[  5 -13 -33   3   3  13  -7   1  10  -8   6 -14   7 -11  -7  18   0  -2
   1   6  20  -1  -6 -40  -5   3   6 -12  -6  31   2   9   0  -5  -8   5
  -7  11 -20  23 -41   0  -4   1   5  33  13   1   4  -1  24  -3   1  -1
  -1]	<17>:[93]
[  9 -12 -23  -1  -3   8 -16  47  -2 -16 -11 -12   0  -1  -8   4   3  -5
   0  11  11   1  -9 -21   8  -2  -5  -4  -2  17   4   4   6   5  -6  -3
  -5   3 -26  17 -34 -11 -23 -24   2   4   9  -2  -2  -3  17   1  -2   8
   9]	<17>:[84]
[ -8 -10 -31  -3   4  10 -21   0 -13   6 -14  -3 -13  -6  -2   1   0 -13
  -3  -5 -10 -29  -6  -1   0   0  -2   5   3   8  -5  -1   0  -5  -4   5
   2 -15  -5  18 -35 -16 -15   2   8   8   3  -3   3   7  25  -2  -9  -5
   4]	<17>:[85]
[  0   7 -34   0   7  16  -3  -6   5  -1  -2   4   8   2  -1  11  -7 -26
  -5  -5   1  -7 -13 -22   1   3  -1  -7   1  34   5 -17   8  -4  -2  -8
 -14   3 -22   9 -25  -4 -12   0   7  15   4 -16  -4   3  28  -4  -8   3
   0]	<17>:[85]
[  4   5 -23   0   9   7 -24   9   2   6   1 -23   7 -15  -1  12  -1   7
   1   8 -19  -4  -6  -8   9  -2   2   1  -2   9   1  -9  -7 -12  -8   5
 -15   0 -12  16 -27  -7 -33   7   0  18   3 -11  -5  -2  30   2 -15  11
   7]	<17>:[84]
[  5 -17 -43   6   2   5 -35   7   5   0   9 -10  10  -4   6  23   2 -15
  -3   7 -59  -4 -15 -15   4   0  -5  -4   6  24   4   0   5  -2 -70   8
 -28  -8 -24  23 -57 -10 -22  11   4  25   5 -12   3   2  25  -8 -16  13
  -4]	<17>:[85]
[  4  -5 -33  -3   5 -13 -18   0   9  -2  -5  -4   4  -3   0  23  -1 -20
   8  14   5  14 -12  -9  -5   3  12   1   0  10   1   9   6  -7   1  -3
  -8   2 -21  19 -33 -18 -13  -8  12  -2   3  -4  -2   0  28  -8 -10  12
   4]	<17>:[85]
[ -3 -37 -72   8   5  10 -34  24  15  -4   9   1  20   3  -4  29   7 -58
   3  15 -21  19 -23  -6   6   3  -2  12  12  24   7 -20   5  20 -19   2
 -20   2 -63  45 -94 -41 -62   2   3  -1  13 -11   1  12  58 -34 -12  63
   3]	<17>:[85]
[  2 -13   8   0  10  -4  -5  -1  -2   2   5   5  -5 -10 -39  -2   1 -32
  -7   5 -10   8  -3  -4  -9  12   2 -11 -10 -12   6  -1   0   6   7  -2
   8   5 -21  -1 -39 -21 -20 -25   5   7  -7 -19   5  -9  10  -1   1  36
   3]	<9>:[82]
[  2 -10   1  -5   6   2 -13   1 -17  -2   4 -17 -11  -2   3  -7   7 -13
   0  11  -5  11   2  17  -2  10  -2  -2  -4  -7  -4   9  -4  21   6  -4
  -6 -12 -32  15 -29 -39 -21  -2   8 -18   8  -8 -17  -6   2 -11  -5  38
   7]	<9>:[89]
[  1  -9 -12   1  -8   5 -10  -4  12  12  12 -41  -3  -2   2   7  -3  -5
  -7  14  -8  12  -2  23   3   2 -46   5 -15   2   1   9  -3 -10  34  -3
  -4 -13 -31   3 -20 -27  -2 -13  16   3   0  -1   1   1   5 -21 -19  31
  12]	<9>:[89]
[-12 -15 -11  -1  -9  13   4   5  -7  -6  20   8  -6 -17  -1  63  -5 -12
  -3  16  18  21  -5   8   1  12   1   9  -9   8  -1  -1  19  12  22   8
 -15  -6 -10  16 -35 -16  -7 -15  16  -9   5 -10  -1   0   6 -14   0  42
   5]	<9>:[89]
[  4  -5 -29   9   0  -3 -15   7  -6 -11   0  -7   7   4 -10  20   3  14
  -2   5  -8   5 -12  19  -5   0   0   2 -24  -3  10   5   0 -14  -2  -9
  -8   2   0   9 -57 -16  -7   8  -1  28   7 -10   1   9  23 -10 -10   8
  -3]	<17>:[93]
[ -6 -28 -27   1   2   7 -13   2   1 -12 -26  -9 -17 -17   7  12  -3 -13
  -3   4  -8   4   2  21   0   3  -1 -13  -8   1   4  10  10   5  22   7
  38   0 -24  11 -32 -15 -19 -18   6   0  -3 -23   0  15   9  -7 -17   9
 -24]	<9>:[89]
[ -1 -12 -25  11  -1   5 -16  -1  14  -1   3 -10 -10 -28  -1   6  -5 -11
  -3  19 -19   7  -4   5  -1   2   0  21  -2  17   0  19   4  -8   8   7
  -8  15 -27  16 -22 -19 -19  -7   1   7  -3 -11  -2 -14  16  -6 -10  19
   0]	<9>:[82]
[  1   3 -36  11  42   7  -3   0   3   3  -5  -4   4  -8   0  17   6   8
   9   8  -1   3  -7 -10  -8   2  -3  -7   0  33   1  -7   7 -19   2  -5
 -11   6 -21  12 -52  -6  -7  -4  12  25   2  -9   2  -4  19  -9  -3  16
   3]	<17>:[93]
[ -1 -15  -1   1   7   4   8  18  18   0   9   1  -9  -9   5  11  -1 -18
   3  11   1  13   2   4  -6  10   7  -3   9   1   1  -6   0  11   5  -8
 -10  -7  -9   6 -27 -23  -7  -2   7 -10   2  -4  -3  -6  11 -12  -8  35
   3]	<9>:[89]
[ -2  -1 -29   1 -52  11  10  -1  -5 -11  -3  -8   4  -6   2   6   2 -12
   6   4 -13   7  -4  -1 -16  -2   0   7   2  11  -3 -14  -1  -4 -11  -4
  -4  -1 -10   0 -41  -1 -14  -5   4  23   9  -2 -10   3  25   1  -8   2
   6]	<17>:[85]
[ -6  -1 -20  -2  -1   4   0   8 -12  -4  13   8  14   3  -1  19   4 -12
  -5   1  -7   7  -5  -1   5   0  -9  -4  -5   3  -2 -14  -2   3   3   3
  -5  -9 -18  14 -29  -2 -12   6  -7   8   3  -7   5   5  20 -23  -4  28
   7]	<17>:[93]
[ -5   3 -50   9   4  13  -7   4  -4  -2  -2 -26   1 -12  -6  17   2  -7
   1  14 -23  11  -6   0  -3  -6   8 -11   3  19   3   5  -3 -17   2   3
  -8  -6 -13   4 -52  -7   4   1  -4  38  11   1  -7   7  22  -8  -7   2
  -8]	<17>:[93]
[ 13  15 -36  22   7  10 -12  -2  -6   1  -6 -19  -7 -11   0  21  10  11
   3  15 -12   1  -5  -4  15  -6  -3  -6   6  11  -5  -7   7   1 -10  -1
  -7   4 -12  21 -44  21 -10   4   3  14   2  -6  -1   9  23   3  -8  13
  -9]	<17>:[84]
[ -1 -11 -12  -2   8   0 -11  15 -11   3  -4 -11  17  -5  13  20  22 -16
   5   1 -17  14  -5 -13  13   8   0   0  -3  10   3 -19  11   8  -7   7
  -6  12 -24  23 -25 -12  43  -3   2  13  10 -10  -1   1  32  -5 -10  25
   2]	<17>:[84]
[  4 -15 -36 -15 -10   4 -17   5 -12  15  17  -9  10  -4  -1  10  -2  -3
   7  -4  -1  15 -12  24   7   0   0  10   4  17   5 -16  -3   0 -21   5
 -13  -3 -51   8 -64 -16 -20  19  -2  27  12 -14   5  14  35  -5  -8  29
   7]	<17>:[85]
[  4  -3 -39  -1  -3  22 -18  14   2  -1   2 -14  10  -8  -5  14   6 -29
   3  14  12  79  -4 -14   5  -2 -14  -7  14  24  10  -1   5   4  -4   1
  -9  -7 -21  23 -47 -10 -22   2   4  12  13  15   3   3  28  -3  -7  12
   0]	<17>:[85]
[  0 -16  -9   0  -9  -9   4   6  -2   0  10  -9 -14 -11   3  -4   3 -16
   3   6  -5   3   1  40  -6  19   4   5  -2 -10   7  -3  -3  12  11  -7
  10   0 -24  11 -31 -22 -23   5   4 -25  -6   1  -3   0   2  -9 -11  27
  13]	<9>:[89]
[ -8  -9  -3  -6  -1   4  -8  -6   6   0  -3   3  -6 -12   0   5   1 -22
   9  15  -4  14  -9 -26   1   7  -1   1 -12   9   0  -6  14   6  -3  29
  -2   0 -16  18 -14 -16 -11   1   1   6   0  -5  -1  -4  19  -4 -11  34
  -6]	<9>:[88]
[ -8 -15 -37  -1   2   7 -10  11   0  -1  -9   4  -2   0   0  16  -4  -7
   4  10   6  -3  -9 -34  -1  35  12  -5   8  38  -4  13  -8   6 -13  -4
 -11   1 -11  23 -50   5 -19   2   8  13   6 -10  10  -4  29  10  -4   8
  20]	<17>:[93]
[ 11   3 -32  -6  -2   8 -10   4  -1 -13   4  -7  -3  -1  -3  21 -10 -18
  -5   3  11   8  -4  11  42  -4   1  -7  -6  13   9  -6  -6   7   4  -6
   1  -3 -16  16 -56  -3  -8  -1  -8  12   1  -9   6   2   6 -11 -14 -14
   8]	<17>:[85]
[  3 -18 -12   3 -10   1  14 -10  -8  -8   8 -18  -6 -17  -1  12   2  -2
  -8   8   1  13   3  37  -9   0   8   0 -14  -8  -3  33   3   0  20  -4
   2 -25 -22   1 -50 -19   8  -3   4 -21  -2 -10 -12   1   2 -14  -6   2
   6]	<9>:[89]
[ -4 -19   6   3  -6   4  -6 -10   1  -7  15  -1   1  -9  -2   6   5 -16
   5  19  12   0  -9   5 -10   6   9  -3 -15  -5   3  -3   8  15  39   2
  11  -8 -30  16 -27 -16 -13   7  10 -16   2  -3  -2  -9  -8 -15  -2  37
  -1]	<9>:[82]
[ -1 -32  13  -2   0  -1   2  20 -13   0   7  10  -1 -10  11  -1  -1 -31
  -1  16  12  21 -23   5  -1  10   6  -6  -4  -1   5  19  -6  10   4  -2
   8   1 -22  13 -36 -19  -9   1  11 -15   8  -5  -4  -8  11 -15  -6  31
  -1]	<9>:[82]
[ -2 -11   4  -4  15  13  -7   3   5  -7   4   4  -4 -28   3   6  18 -13
   2  -2 -11  -3 -10   3 -13   4  -1  -5 -12   0   5  -2  -7  13   7   6
 -22  -4 -20  33 -24 -23 -15  -1   5  -8   4 -13   1  -4   9  -8  -8  26
   0]	<9>:[88]
[-15  -1 -36  -5   7   2   2   6  14  -3 -10 -16  19  -5  -4   8   0  11
  -5  21  13  -4  -2 -26  -4  -1   7  -9   6  26   0  -6   2 -15  -3  -4
 -22   1 -17  -1 -40  15  -3  14  -3  17  -5  -8   1   0  19   0  -3  25
   3]	<17>:[93]
[  0  -5 -22  -5   3  18 -12  20   3   5  -6 -10  17   2  -3   2  -4  13
   5   7  16   2  -5 -10  17   3  -1   1  10  13  16  -9   9   8 -14 -10
 -18   5 -26  18 -26  -8 -29   7   9  -9   0  -6  -1   1  15  -6  -5  18
  -5]	<17>:[84]
[  1 -22   1  -3  -3   2  13  26   4 -10  14  -1 -12  -6  -1  -2 -24 -36
  -1   6  17  11   8  -1  -6  11 -11   3   2   4   3  -2   4  13   8   7
  -4   1  -4  15 -31  -9  -8 -15  17  -4  -7  -6  -4  -4  -7   2   2  24
  13]	<9>:[88]
[  0 -22 -12  -4  -1   3  -4  -2  -2  -5  11 -11  -6  -2  -1  -8  -1  -6
  -8   8   5   0   3   8  -3  13   5   2  -3   4  14   1  10  16  13   0
  -2   0 -37  15 -34 -25 -15   1   9 -18  -4 -12   4   0   5  -1 -11  22
   3]	<9>:[89]
[  1 -27  -9 -11  -2   1   1  -6   5  -8   0  -1 -18 -11  10   6  -8 -24
  -9   7   2  13  -2  11   2   5   0 -46  -5  -9   2  -9   6  13  14   4
  -6   2 -22   5 -24 -18  -7  -2   0 -22   1 -22 -10  -3   5 -18 -19  28
  12]	<9>:[82]
[  5   8 -32   0  -1  12  -2   2   2  -2 -11 -11   8   3  -4  18  16   2
   3  12  30  -3   5 -21   1   2  12  -9  34   6   8   9   3  -5  -5   2
  -7  -4 -22   6 -54 -11 -14 -16  10  17   3 -11  -1   0  13   1  -3   7
  10]	<17>:[93]
[ -9   3 -37  22   1   0  -6  -6  19   3  -5   0  12   1   0  17   6   2
  -3  16  -1  -5 -13 -21   3  -5   7  -9   6  26  -6  10   7 -23  -7   3
  -6  -1 -12  -2 -30   4   5   3  -2  18   6   2   1   3  12   3   2   2
  -9]	<17>:[93]
[  5  -4 -32  -2   6   3  -9  15   0 -24  -1  21  11  -9  -1  16  -3 -20
   5  10   4   2  -7  -8   4   3  -1   0  -1  18  -1  10  -1  -9 -13  -4
 -13   5 -29  13 -57 -14 -29   4   9  26   7 -14   4   0  38  -2 -11  12
  -1]	<17>:[85]
[  0  -9 -44   2  10   4  -5  20  12  -6  -2  -3   9   1   1  25   2 -37
   5  26  14   6  -5 -30  10  -4   2  -5   4  17   0   8 -15  13  -9  -3
  -5   0 -86   6 -53  -6  -2  -2   2  20  -2  -7   4   5  22  -1   2  24
  -4]	<17>:[93]
[ -5 -11 -36  -7  15   7  10  14   0   0   6   6   0   1  -6   7   2 -19
   9   5  -5   8 -13  13  -2  -2   1   0   3   5   5 -16 -10  12  -7 -10
  -9   2 -10  19 -54  -8 -16  12  19  19  -7  -8 -21  -1  22 -13   0  18
   5]	<17>:[93]
[  4 -20  20  20   1  -4 -11  18  -7  10  17  -1   6  -7  10 -25   0 -13
  30   6 -14   4  -3  13   3  11   3   6 -11 -19  13  10  -9  11  -7  -5
   2   5 -16  14 -13 -23  -2   2   3   9   8   5  -4  -9   3  -8   0  23
  -3]	<9>:[82]

[  0   1   0  21  -3  11  10   0   1  -4  -1  13   8  -9   4   3 -16 -27
  -3  -8 -11  -3   5   1   3   1  -9  -6  -1   0  -9   5  -2 -11   2 -11
   1  -8  -4   2 -11  -2   1   5   0   0  -4   8 -14  -3   5  -3   4 -11
  -1]	<46>:R
[ -5   2   5  -8   0  14 -14   0 -14 -15  -7  -9   3   0   3  -8  14  11
  -2   2 -23  -1 -16  -1   6  -2   3  -2   4  12  -4  -5   0  33  -4   1
   1   0   5  -1  12   0   0  17  12  -3   2  -8   6  -3   0   2  -5   0
 -14]	<45>:B
[-10   5  -1 -16   1  31  -9  -4 -22 -23  -7  -3  -4 -10   2 -11   7   5
  -5   2 -24   0 -20   8   3  14   0  -5   6  10  -4  -2  -3  21  -1   6
   4   0   2  -4   6  -9   1  14   4  -4   3   2   2   0  -1   1  -8   0
 -12]	<45>:C
[-11   1   5  18  -5  14  17   1   6  -7   0  12   6  -9   2   5 -21 -31
  -4  -7   1  -7  -7   4  -3   9 -14  -3   1  -9  -8   3  -1  -6   3  -8
   2 -11 -12   1 -12  -6  -1   1  -4  -5  -4   8 -20   0   3   3   5  -9
  -2]	<46>:R
[  1  -5   1   9  -4   8  11  -1   1  -2  -1   6   2  -2   4  10 -20 -23
  -1  -3  11  -2   1   3  -2   9 -11  -3   0  -7  -2   5   2 -24  -1  -8
   2  -1  -8  -3  -9  -4  -2  -8  -6  -8  -2   8  -9 -11   4   4  -4  -6
  -3]	<46>:K
[ -9   9  -3 -16  -1  17  -8   0 -10 -19  -2  -7  -1  -4   1  -1   2  11
  -4   6 -19   6 -17  -2   2   2   1   2   2  14   0  -4  -2  16  -1   2
   4  -3   0  -3   6  -2  -3  -2   4  -4 -12  -3   3   0  -3   7  -3   2
  -8]	<45>:C
[-11   5  -2  -8  -2  14  -9   0  -6 -10  -6  -6   2  -9   3   0   1   4
   0   2 -20   5 -21   0  -1   2   1  -2   3   7   0  -8  -1  20  -2  -2
   1  -8   1   0   6  -6  -1   7   6  -2  -5  -4  -2  -5   0   1  -5   0
 -11]	<45>:B
[ -2  -7   3  15   3   8  12  -1   6  -2   3  13   2  -3   4  12 -10 -17
  -4   0  17  -3   4   5  -1   2  -8   4  -5  -2  -5   5  -1 -19   4  -4
   1  -8   0   4  -4  -6  -2  -7  -3 -10   2  10 -11  -4   2   2   0  -2
  -4]	<46>:K
[ -1   4  -7  22  -3  26   6   1   7  -7  -3   5  10  -4  -3  10  -9 -15
  -3  -9  10   7   8   6  -2   3  -8  -2  -5  13  -4   7  -2 -20  -4  -5
  -3 -15  -2  -1  -4  -9   6   1  -5  -7   0  17 -15 -14   1   2   6  -9
   4]	<46>:K
[-13  -3   8 -19   0  15  -9  -7  -7 -15  -2  -2  -3  -6  -1  -7   0   2
  -5   6 -25   4 -27  -1  -1   4   0  -8   5  -4  -5   0  -3  18   1   2
   3   1  -4 -10   4  -6   2   7   4  -4  -3  -4   7   6   3   4  -6   4
 -17]	<45>:C
[ -5  11  -2 -12  -2  14  -5 -14   6 -18  -9  -4   1  -5  -2  -9  -5   5
  -9  -1 -18  -5 -11   3  -2   7   1   1   1   7   1 -10  -2  18  -2   3
  -1  -8  -2  -4   2   0   1  10  -1  -6   2  -8  10  -2  -1   6  -1  -2
  -4]	<45>:P
[ -3   7  -5  -8   1  36 -13   1 -12 -27  -6   0   2  -2   0  -3  13  14
  -2   3 -24   1  -8   4   6  -2   2  -2   2  21   1  -7  -2  21  -1   4
   5  -9  -7  -1   7  -8  -1  15   4  -3   3  -5   9  -8   0   5  -6   1
  -9]	<45>:C
[  5  11 -11  -2  -1  24 -19   1  -8 -25 -12  -6   7   4  -1  -4  11  12
   1  -7 -17   1  -7   4   4  -6   0   1  10  23   1  -6  -2  30  -4   3
   5  -8   3  -4   7  -4   1  20  -2  -1   2   2 -15 -21  -3   0  -2  -5
 -11]	<45>:B
[ -5  15  -7  32  -3   6  15   2   8   1   0   9   6  -3   3   9 -16 -26
   0  -2   4  -5  -8   3  -6   3  -2  -5  -4  -7  -5  -2  -1  -7   4 -10
   2  -8  -7   2  -9 -10   0  -2  -5   2  -3  14 -27  -8   1   3   8  -9
   1]	<46>:R
[  4   8  -2  28  -3  12  13   3  11  -2  -5  12   8  -7  -2   6 -17 -26
   0 -11   6  -6   2   7  -2   2 -10  -5   2   0  -5  -1   0  -5   2  -9
   2 -14   1  -2  -9  -3   0   9  -2   4  -4  10 -23  -8  -1  -1   7 -10
   0]	<46>:R
[-13  -7   1 -15  -4  18  -5   1  -4 -19  -3  -2  -3  -7  -2  -6   3   5
  -3   0 -25  -3  -9   0   2   7   1  -5  -1   3  -2 -10  -4  22   5   4
   5  -4   1  -5   4  -7  -1  10   8   0   4  -7  -3   4   1   0  -3   3
 -16]	<45>:P
[ -8   7   5  25  -6   5  17  -1   2   0   4  11  12  -6   2   4 -14 -28
   0  -5  -2  -3  -6   4  -3   2  -6  -6  -1 -11  -7   2   1 -10   4  -6
   0 -10  -7   3 -10  -9   1   1   0   0  -5  11 -12   0   6   3   6  -8
   2]	<46>:R
[ -1   4  -3  19  -2  11  22   0  13  -4  -2   7   7  -2   1   8 -18 -22
  -2  -2   6   6  -9   3  -4   5  -6   0  -2   1  -2   6   2 -10   7  -6
   0 -13  -1   2  -8  -5   7  -4  -5  -4  -3   7 -16  -7   0   4   7  -6
   1]	<46>:R
[ -5   4   2  16   2  24   4   2   1  -4   0  14  11  -2   1  11   0 -11
  -2  -9   1   1  -1   4   4  -2  -5  -7   2  17  -3   5   0 -24  -1  -3
   1 -15 -11  -2  -4 -11   2  -7  -3  -3  -3  14  -6  -9   2  -2   0   5
   5]	<46>:K
[ -2  -2   1  26  -4  10  14   3   5  -2  -3   7  10  -6   2  11 -20 -34
   3  -7   0  -5   2   5  -5   2  -8  -1   3  -8  -4  -2   0 -10   5  -7
  -2  -6  -3  -3 -12  -7   1   0  -3  -4  -4  14 -17  -7   0   2  10  -7
   2]	<46>:R
[-13   1   5 -24  -5  23  -5  -8 -11 -20  -1  -4   4  -6   1  -8   3   5
  -4   4 -27   3 -25  -1   2   7  -2  -6   3   8  -4  -2  -1  12  -3   1
   2  -2  -1  -4   5  -8  -6   4   2  -4  -6  -5  13   3   4   9  -7   4
  -7]	<45>:C
[ -2   8  -7   4   7  13 -15   2  -3 -18  -5  -1   0   0  -4  -6  12  15
   1   0 -20   7  -2   1   3  -3   6   3  -1  20   3  -7  -6  29  -2  -5
   3  -3   4   0   5   0   2  12   8   1   0  -2   3 -11 -13  -2  -6  -2
  -8]	<45>:B
[-10   6   1  20  -7   7  14   1  -1  -6  -1  10   4  -7   1  -3 -15 -24
   0  -3  -9  -6   0   3  -1   7  -8  -5  -4 -17  -2 -11  -1   5  10  -1
   7 -10  -5   2  -9  -8  -4   4   8  -2   0   5 -10   8   5   2   3   1
   0]	<46>:R
[ -5  -2 -29  -7  -1  14 -15   7  -8 -18  -6  -4   1  -3   1  -1   6  14
   1   3 -19  -3  -5   0  10  -2   1   1   2  11  -1   3   0  30   2   3
   3  -7   4   2   9  -1  20  14  12   2   0  -6 -13  -1  -2   4  -8   0
 -16]	<45>:B
